Below is a small trained network, with its code and all its weights. Each question gives an input and a class and asks what happens when units are switched off, that is, made to give their printed mean instead of their output.

import numpy as np


def w(rows, s, z=0):
    codes = np.array(rows[::2]) - 128.0
    scale = np.full(codes.shape[1], s)
    scale[-1] = z or s
    return codes * scale


def f(y):
    return y / 2 * (1 + np.tanh(0.7978845608 * (y + 0.044715 * y**3)))


def log_softmax(a):
    a = a - a.max(-1, keepdims=True)
    return a - np.log(np.exp(a).sum(-1, keepdims=True))


def net(x, mask):
    res = np.array(x, float).reshape(1, 3) / 4 @ E
    y = f(res @ A[0][:, :-1].T + A[0][:, -1])
    res = res + np.where(mask, y, B[0][:, -1]) @ B[0][:, :-1]
    return log_softmax(res[-1] @ U[:, :-1].T + U[:, -1])


A, B = {}, {}
E = w([
[209,127,76],'x0',
[90,255,32],'x1',
[148,74,40],'x2',
],0.0087)
A[0] = w([
[8,141,155,128],'neuron 1',
[99,109,68,184],'neuron 2',
[146,155,92,56],'neuron 3',
[175,123,97,6],'neuron 4',
[118,180,191,155],'neuron 5',
[155,194,110,132],'neuron 6',
[156,129,69,222],'neuron 7',
[156,165,143,31],'neuron 8',
[161,123,158,156],'neuron 9',
[105,117,103,128],'neuron 10',
[194,80,96,249],'neuron 11',
[81,132,87,52],'neuron 12',
[120,116,99,61],'neuron 13',
[146,152,138,102],'neuron 14',
[144,138,102,26],'neuron 15',
[173,89,167,255],'neuron 16',
[127,158,138,126],'neuron 17',
[85,6,154,231],'neuron 18',
[130,166,93,105],'neuron 19',
[43,115,127,253],'neuron 20',
],0.018,0.0035)
B[0] = w([
[184,178,241,197],'neuron 1',
[130,77,101,172],'neuron 2',
[29,216,55,155],'neuron 3',
[161,176,217,146],'neuron 4',
[142,207,159,180],'neuron 5',
[95,133,81,180],'neuron 6',
[182,137,85,190],'neuron 7',
[52,84,66,130],'neuron 8',
[190,115,6,153],'neuron 9',
[55,52,132,137],'neuron 10',
[251,204,116,206],'neuron 11',
[98,23,15,150],'neuron 12',
[79,141,164,132],'neuron 13',
[82,147,53,130],'neuron 14',
[45,200,127,135],'neuron 15',
[230,95,77,207],'neuron 16',
[160,87,134,140],'neuron 17',
[175,77,254,253],'neuron 18',
[39,116,88,168],'neuron 19',
[160,78,230,181],'neuron 20',
],0.0059,0.013)
U = w([
[183,101,95,214],'0',
[75,68,64,110],'1',
[58,235,107,14],'2',
[121,5,154,3],'3',
[84,249,200,163],'4',
],0.011,0.0035)

Each question gives the input, the list of numbers given to net, and the class t.
The units are the neurons (one row each of A and B). Each row of codes is followed by its name. A weight is (code - 128) times the scale printed after its matrix; where a second scale follows, it is the last column's (A, B and U).
mask holds one flag per neuron, in row order. A switched-off neuron (its flag False) gives its mean, the last column of its row in B, instead of its output. The means were averaged over made-up inputs and are rounded, as every weight is.
A unit's drop is (log p(t) with every unit on - log p(t) with that unit switched off) / (log p(t) with every unit on - log p(t) with every unit switched off).
The circuit of an input: a set's keep is (log p(t) with only the set's units on - log p(t) with every unit switched off) / (log p(t) with every unit on - log p(t) with every unit switched off). Starting from the 12 units with the biggest drops (on a tie, the unit counted first), units are removed one at a time, each time the one whose removal leaves the highest keep (on an exact tie, the one counted first), for as long as the keep stays at least 0.8.
circuit, biggest first: the units of the circuit, biggest drop first
most important unit: the unit with the biggest drop
top k neurons: the k neurons with the biggest drops, biggest first
drop when u is switched off: that unit's drop, to one decimal
input [4,5,2], class 2: most important unit => neuron 3
input [3,7,-7], class 2: circuit, biggest first => neuron 18; neuron 6; neuron 19
input [-1,7,0], class 1: circuit, biggest first => neuron 12; neuron 11
input [5,6,-1], class 2: circuit, biggest first => neuron 3; neuron 18
input [3,-8,5], class 0: top 2 neurons => neuron 11; neuron 16
input [3,7,7], class 1: circuit, biggest first => neuron 12; neuron 19
input [3,-1,-7], class 2: circuit, biggest first => neuron 18; neuron 20
input [0,7,-1], class 1: top 2 neurons => neuron 12; neuron 11
input [-4,8,7], class 1: drop when neuron 12 is switched off => 0.3
input [6,7,4], class 2: drop when neuron 15 is switched off => 0.1
input [-7,8,8], class 1: drop when neuron 11 is switched off => 0.0
